Here is a tiny trained network, its code and every weight. The questions are about switching its units off for an input and a class, where a switched-off unit gives its printed mean instead of its output.

import numpy as np


def w(rows, s, z=0):
    codes = np.array(rows[::2]) - 128.0
    scale = np.full(codes.shape[1], s)
    scale[-1] = z or s
    return codes * scale


def f(y):
    return y / 2 * (1 + np.tanh(0.7978845608 * (y + 0.044715 * y**3)))


def log_softmax(a):
    a = a - a.max(-1, keepdims=True)
    return a - np.log(np.exp(a).sum(-1, keepdims=True))


def net(x, mask):
    res = np.array(x, float).reshape(1, 5) / 4 @ E
    y = f(res @ A[0][:, :-1].T + A[0][:, -1])
    res = res + np.where(mask, y, B[0][:, -1]) @ B[0][:, :-1]
    return log_softmax(res[-1] @ U[:, :-1].T + U[:, -1])


A, B = {}, {}
E = w([
[97,12,128,236,152,156,56],'x0',
[122,69,137,54,147,254,152],'x1',
[130,133,131,126,123,130,125],'x2',
[24,137,244,143,4,150,163],'x3',
[214,148,113,219,75,204,186],'x4',
],0.0076)
A[0] = w([
[146,187,106,45,110,101,205,47],'neuron 0',
[176,209,88,64,93,115,193,142],'neuron 1',
[83,72,129,57,168,205,161,170],'neuron 2',
[125,33,127,182,119,134,62,117],'neuron 3',
[84,195,110,205,110,2,76,154],'neuron 4',
[25,106,152,19,182,48,36,103],'neuron 5',
[112,205,137,63,113,117,178,30],'neuron 6',
[199,149,132,228,104,199,229,248],'neuron 7',
[34,145,253,146,11,150,146,109],'neuron 8',
],0.0065,0.0015)
B[0] = w([
[9,75,90,182,116,173,71,190],'neuron 0',
[73,42,100,128,118,111,95,202],'neuron 1',
[144,205,61,55,79,162,185,183],'neuron 2',
[1,122,46,138,77,158,115,182],'neuron 3',
[105,203,54,26,115,154,183,212],'neuron 4',
[204,35,175,130,45,66,164,237],'neuron 5',
[91,67,76,237,134,126,97,179],'neuron 6',
[178,99,92,129,72,71,106,224],'neuron 7',
[197,89,36,60,235,97,86,254],'neuron 8',
],0.0084,0.0077)
U = w([
[38,95,107,167,117,138,79,82],'0',
[190,116,99,98,251,107,71,112],'1',
[195,97,152,131,47,87,156,86],'2',
[136,147,125,105,126,124,104,254],'3',
[111,205,93,77,96,151,225,122],'4',
[129,169,175,145,161,138,137,153],'5',
[109,197,204,166,193,159,176,38],'6',
[121,197,216,176,178,154,129,35],'7',
],0.012,0.007)

Each question gives the input, the list of numbers given to net, and the class t.
The units are the neurons (one row each of A and B). Each row of codes is followed by its name. A weight is (code - 128) times the scale printed after its matrix; where a second scale follows, it is the last column's (A, B and U).
mask holds one flag per neuron, in row order. A switched-off neuron (its flag False) gives its mean, the last column of its row in B, instead of its output. The means were averaged over made-up inputs and are rounded, as every weight is.
A unit's drop is (log p(t) with every unit on - log p(t) with that unit switched off) / (log p(t) with every unit on - log p(t) with every unit switched off).
The circuit of an input: a set's keep is (log p(t) with only the set's units on - log p(t) with every unit switched off) / (log p(t) with every unit on - log p(t) with every unit switched off). Starting from all 9 units, units are removed one at a time, each time the one whose removal leaves the highest keep (on an exact tie, the one counted first), for as long as the keep stays at least 0.8.
circuit, biggest first: the units of the circuit, biggest drop first
unit that matters most: the unit with the biggest drop
top k neurons: the k neurons with the biggest drops, biggest first
drop when u is switched off: that unit's drop, to one decimal
input [-8,-3,-2,-1,5], class 0: circuit, biggest first	(neuron 0; neuron 1)
input [3,7,-5,-2,1], class 4: unit that matters most	neuron 2
input [4,8,2,-7,-7], class 4: circuit, biggest first	(neuron 2; neuron 8)
input [-8,-6,-5,0,-8], class 0: top 3 neurons	(neuron 0; neuron 6; neuron 1)
input [5,-3,0,3,-6], class 2: top 2 neurons	(neuron 5; neuron 0)
input [1,-8,-5,-7,0], class 4: circuit, biggest first	(neuron 4; neuron 8)
input [3,7,-7,0,-7], class 2: top 2 neurons	(neuron 5; neuron 4)
input [-7,5,-7,-3,4], class 0: top 2 neurons	(neuron 0; neuron 1)
input [5,-6,-6,-5,3], class 3: circuit, biggest first	(neuron 8; neuron 4)
input [7,-6,-7,-5,6], class 0: top 3 neurons	(neuron 3; neuron 8; neuron 5)
input [-2,8,4,-6,-7], class 4: top 3 neurons	(neuron 2; neuron 8; neuron 7)
input [-7,5,4,1,-3], class 0: circuit, biggest first	(neuron 0; neuron 6)
input [0,-8,2,2,7], class 4: top 3 neurons	(neuron 4; neuron 5; neuron 6)
input [6,-6,-1,-7,8], class 2: circuit, biggest first	(neuron 8)
input [6,-8,-8,2,-4], class 3: top 3 neurons	(neuron 4; neuron 2; neuron 0)
input [2,-7,6,3,6], class 4: top 2 neurons	(neuron 4; neuron 5)
input [-1,6,-6,6,-1], class 1: top 2 neurons	(neuron 8; neuron 4)
input [-2,-6,-1,-3,-3], class 4: top 2 neurons	(neuron 4; neuron 8)
input [-3,6,8,-7,0], class 3: drop when neuron 8 is switched off	1.5
input [-2,8,3,-4,-5], class 4: circuit, biggest first	(neuron 2)
input [-1,6,-5,7,-7], class 1: drop when neuron 8 is switched off	1.6
